Below are the code and all the weights of a small trained network. Each question names an input and a target symbol and asks about switching units off, where a switched-off unit gives its printed mean instead of its output.

import numpy as np


def w(rows, s, z=0):
    codes = np.array(rows[::2]) - 128.0
    scale = np.full(codes.shape[1], s)
    scale[-1] = z or s
    return codes * scale


def f(y):
    return np.maximum(y, 0)


def softmax(a):
    e = np.exp(a - a.max(-1, keepdims=True))
    return e / e.sum(-1, keepdims=True)


def log_softmax(a):
    a = a - a.max(-1, keepdims=True)
    return a - np.log(np.exp(a).sum(-1, keepdims=True))


def net(x, mask):
    ids = ['ΓΩαδεηλπσφ'.index(c) for c in x.split()]
    T = len(ids)
    res = E[ids] + P[:T]
    q, k, v = (res @ M[0].T for M in (Q, K, V))
    z = softmax(np.where(np.tri(T) > 0, q @ k.T / 2**0.5, -1e9)) @ v
    res = res + np.where(mask[0], z, O[0][:, -1]) @ O[0][:, :-1]
    y = f(res @ A[0][:, :-1].T + A[0][:, -1])
    res = res + np.where(mask[1:13], y, B[0][:, -1]) @ B[0][:, :-1]
    return log_softmax(res[-1] @ U[:, :-1].T + U[:, -1])


Q, K, V, O, A, B = {}, {}, {}, {}, {}, {}
E = w([
[162,205,12,64,197],'Γ',
[77,115,97,156,90],'Ω',
[226,85,186,145,120],'α',
[181,112,133,120,23],'δ',
[93,111,178,105,140],'ε',
[123,126,161,107,199],'η',
[167,107,121,178,153],'λ',
[39,236,139,116,84],'π',
[206,151,78,124,119],'σ',
[126,122,114,161,123],'φ',
],0.011)
P = w([
[122,43,184,39,232],'0',
[198,226,212,105,47],'1',
[127,30,1,96,85],'2',
[120,100,56,166,188],'3',
[224,233,205,105,46],'4',
[120,41,34,102,90],'5',
[109,122,57,176,193],'6',
[221,221,214,106,44],'7',
[117,55,51,100,87],'8',
[112,132,48,180,191],'9',
[235,220,214,101,43],'10',
],0.0082)
Q[0] = w([
[81,82,65,192,241],'head 0',
[255,235,178,141,131],'head 0',
],0.0081)
K[0] = w([
[142,243,13,197,86],'head 0',
[101,152,153,2,201],'head 0',
],0.0078)
V[0] = w([
[170,19,255,179,86],'head 0',
[35,110,158,122,243],'head 0',
],0.0065)
O[0] = w([
[186,60,36,101,1,4],'head 0',
[102,34,166,99,231,36],'head 0',
],0.0084,0.0012)
A[0] = w([
[135,39,86,187,129,89],'neuron 0',
[152,183,171,19,8,236],'neuron 1',
[10,20,82,133,157,156],'neuron 2',
[56,43,53,95,111,145],'neuron 3',
[2,158,65,24,82,4],'neuron 4',
[38,135,133,98,110,108],'neuron 5',
[154,119,53,74,102,166],'neuron 6',
[160,65,27,118,113,217],'neuron 7',
[183,62,80,152,148,157],'neuron 8',
[149,169,127,130,147,235],'neuron 9',
[151,144,60,81,222,165],'neuron 10',
[106,17,84,193,118,149],'neuron 11',
],0.0081,0.0037)
B[0] = w([
[145,193,151,102,135,148],'neuron 0',
[177,109,31,175,164,254],'neuron 1',
[193,206,33,163,137,143],'neuron 2',
[176,171,83,181,254,155],'neuron 3',
[18,75,131,26,186,147],'neuron 4',
[89,148,147,93,133,139],'neuron 5',
[121,109,129,131,79,205],'neuron 6',
[91,107,212,105,64,222],'neuron 7',
[116,104,156,70,105,182],'neuron 8',
[106,137,215,174,110,208],'neuron 9',
[78,59,148,174,116,205],'neuron 10',
[160,224,128,81,136,156],'neuron 11',
],0.0094,0.0078)
U = w([
[82,220,230,102,103,254],'Γ',
[151,129,107,114,158,62],'Ω',
[93,71,116,147,50,162],'α',
[148,150,111,110,120,40],'δ',
[128,107,175,24,101,132],'ε',
[64,2,197,110,100,133],'η',
[115,76,82,106,158,151],'λ',
[117,102,158,222,177,191],'π',
[176,223,114,206,132,155],'σ',
[147,146,95,116,152,48],'φ',
],0.0092,0.003)

Each question gives the input, a string of symbols that net reads in full, and the target symbol t.
The units are the heads (2 rows each of Q, K, V and O) and the neurons (one row each of A and B). Each row of codes is followed by its name. A weight is (code - 128) times the scale printed after its matrix; where a second scale follows, it is the last column's (O, A, B and U).
mask holds one flag per unit, heads first, then neurons. A switched-off unit (its flag False) gives its mean, the last column of its rows in O or B, instead of its output. The means were averaged over made-up inputs and are rounded, as every weight is.
A unit's drop is (log p(t) with every unit on - log p(t) with that unit switched off) / (log p(t) with every unit on - log p(t) with every unit switched off).
The circuit of an input: a set's keep is (log p(t) with only the set's units on - log p(t) with every unit switched off) / (log p(t) with every unit on - log p(t) with every unit switched off). Starting from the 12 units with the biggest drops (on a tie, the unit counted first), units are removed one at a time, each time the one whose removal leaves the highest keep (on an exact tie, the one counted first), for as long as the keep stays at least 0.8.
circuit, biggest first: the units of the circuit, biggest drop first
unit that matters most: the unit with the biggest drop
top k neurons: the k neurons with the biggest drops, biggest first
drop of u: that unit's drop, to one decimal
input α λ δ π η α Γ σ α σ σ, target α: circuit, biggest first => (head 0; neuron 6)
input α ε φ, target σ: top 3 neurons => (neuron 3; neuron 2; neuron 11)
input η π α Γ Γ Γ Γ σ σ π, target Γ: circuit, biggest first => (head 0; neuron 1)
input σ λ α, target ε: unit that matters most => neuron 7
input α Γ Γ π η η, target π: circuit, biggest first => (head 0; neuron 7)
input σ δ Γ Ω, target σ: circuit, biggest first => (neuron 2; neuron 11)
input σ σ δ σ η η π α, target σ: top 4 neurons => (neuron 1; neuron 7; neuron 10; neuron 4)
input η η π π π φ, target σ: circuit, biggest first => (neuron 2; neuron 3)
input α Ω σ Γ Ω, target α: top 2 neurons => (neuron 7; neuron 6)
input σ Ω σ σ σ Ω Ω α Γ, target η: top 3 neurons => (neuron 10; neuron 4; neuron 7)
input Ω σ Γ α Ω π, target λ: top 2 neurons => (neuron 4; neuron 1)
input σ Γ α λ α σ α π, target σ: top 2 neurons => (neuron 1; neuron 7)
input σ Ω π ε σ φ λ π Γ Γ, target π: drop of neuron 10 => 0.5
input σ σ Γ α σ Γ σ α, target σ: top neuron => (neuron 1)
input η Ω σ φ α σ σ η, target η: drop of head 0 => 2.0
input α η π α σ α λ Γ, target α: drop of neuron 3 => 0.0
